Below are the code and all the weights of a small trained network. Each question names an input and a class and asks about switching units off, where a switched-off unit gives its printed mean instead of its output.

import numpy as np


def w(rows, s, z=0):
    codes = np.array(rows[::2]) - 128.0
    scale = np.full(codes.shape[1], s)
    scale[-1] = z or s
    return codes * scale


def f(y):
    return y / 2 * (1 + np.tanh(0.7978845608 * (y + 0.044715 * y**3)))


def log_softmax(a):
    a = a - a.max(-1, keepdims=True)
    return a - np.log(np.exp(a).sum(-1, keepdims=True))


def net(x, mask):
    res = np.array(x, float).reshape(1, 5) / 4 @ E
    y = f(res @ A[0][:, :-1].T + A[0][:, -1])
    res = res + np.where(mask, y, B[0][:, -1]) @ B[0][:, :-1]
    return log_softmax(res[-1] @ U[:, :-1].T + U[:, -1])


A, B = {}, {}
E = w([
[140,156,41,102,85,80,77,74,79,171,186],'x0',
[239,84,139,93,54,92,164,114,157,103,59],'x1',
[129,182,175,10,137,72,71,189,187,92,107],'x2',
[119,120,125,126,123,130,116,129,128,106,128],'x3',
[140,142,119,135,131,122,143,151,113,133,129],'x4',
],0.013)
A[0] = w([
[182,110,238,77,116,127,166,199,254,101,40,56],'N0',
[92,230,115,10,192,42,107,142,179,113,105,62],'N1',
[240,70,101,116,9,111,146,90,142,142,52,3],'N2',
[26,145,27,227,121,132,74,80,66,201,230,107],'N3',
[128,62,110,252,70,197,189,80,135,116,133,190],'N4',
[181,118,199,79,60,151,121,215,166,146,45,56],'N5',
[9,210,162,136,250,181,109,171,126,147,213,88],'N6',
[64,121,92,201,115,116,122,71,76,159,233,102],'N7',
[136,200,34,73,50,95,99,62,156,191,162,70],'N8',
[196,139,107,75,103,88,52,110,79,143,137,235],'N9',
[105,92,206,232,240,196,192,190,230,99,72,135],'N10',
[152,51,84,207,104,242,186,74,53,119,84,94],'N11',
[177,181,135,84,55,46,130,112,135,100,152,10],'N12',
],0.0084,0.0067)
B[0] = w([
[148,127,47,133,115,252,138,36,75,153,104,231],'N0',
[137,127,229,197,87,65,105,167,158,75,166,203],'N1',
[111,124,233,206,137,87,76,234,155,56,207,196],'N2',
[98,172,69,83,200,120,129,22,15,186,79,242],'N3',
[126,115,211,158,98,93,132,216,165,77,174,233],'N4',
[69,191,47,52,170,200,199,102,94,172,79,191],'N5',
[176,93,254,150,35,87,56,243,185,58,108,226],'N6',
[112,162,100,78,141,118,111,55,48,176,83,206],'N7',
[162,91,202,187,91,120,51,203,165,36,92,190],'N8',
[90,80,185,185,157,65,75,138,106,141,162,197],'N9',
[146,75,186,180,161,53,35,224,116,72,142,251],'N10',
[130,184,169,59,80,102,116,223,185,68,170,223],'N11',
[189,234,58,150,95,217,186,140,106,118,72,163],'N12',
],0.0086,0.019)
U = w([
[68,103,140,158,172,55,107,144,120,136,155,185],'0',
[132,127,139,118,132,109,112,168,153,121,95,200],'1',
[60,138,8,62,192,178,182,22,52,215,66,2],'2',
],0.012,0.006)

Each question gives the input, the list of numbers given to net, and the class t.
The units are the neurons (one row each of A and B). Each row of codes is followed by its name. A weight is (code - 128) times the scale printed after its matrix; where a second scale follows, it is the last column's (A, B and U).
mask holds one flag per neuron, in row order. A switched-off neuron (its flag False) gives its mean, the last column of its row in B, instead of its output. The means were averaged over made-up inputs and are rounded, as every weight is.
A unit's drop is (log p(t) with every unit on - log p(t) with that unit switched off) / (log p(t) with every unit on - log p(t) with every unit switched off).
The circuit of an input: a set's keep is (log p(t) with only the set's units on - log p(t) with every unit switched off) / (log p(t) with every unit on - log p(t) with every unit switched off). Starting from the 12 units with the biggest drops (on a tie, the unit counted first), units are removed one at a time, each time the one whose removal leaves the highest keep (on an exact tie, the one counted first), for as long as the keep stays at least 0.8.
units of the circuit, in order: the units of the circuit, biggest drop first
most important unit: the unit with the biggest drop
top k neurons: the k neurons with the biggest drops, biggest first
drop when u is switched off: that unit's drop, to one decimal
input [2,-4,-8,5,-6], class 2: most important unit : N3
input [1,-1,-3,2,-2], class 2: top 3 neurons : N10; N6; N2
input [2,8,-6,0,-8], class 0: top 3 neurons : N2; N6; N0
input [-4,5,2,-1,-3], class 2: units of the circuit, in order : N0; N5
input [-6,3,5,3,2], class 2: top 2 neurons : N0; N5
input [0,-6,5,2,2], class 1: top 3 neurons : N6; N10; N9
input [0,-8,4,4,8], class 1: top 3 neurons : N6; N9; N10
input [0,7,6,4,-6], class 2: top 3 neurons : N0; N5; N6
input [-6,5,8,5,4], class 2: top 2 neurons : N0; N5
input [0,-7,2,2,-7], class 1: drop when N10 is switched off : 0.4
input [5,8,-5,-8,-3], class 0: drop when N6 is switched off : 0.5
input [5,-8,-5,-7,-2], class 2: drop when N3 is switched off : 1.1
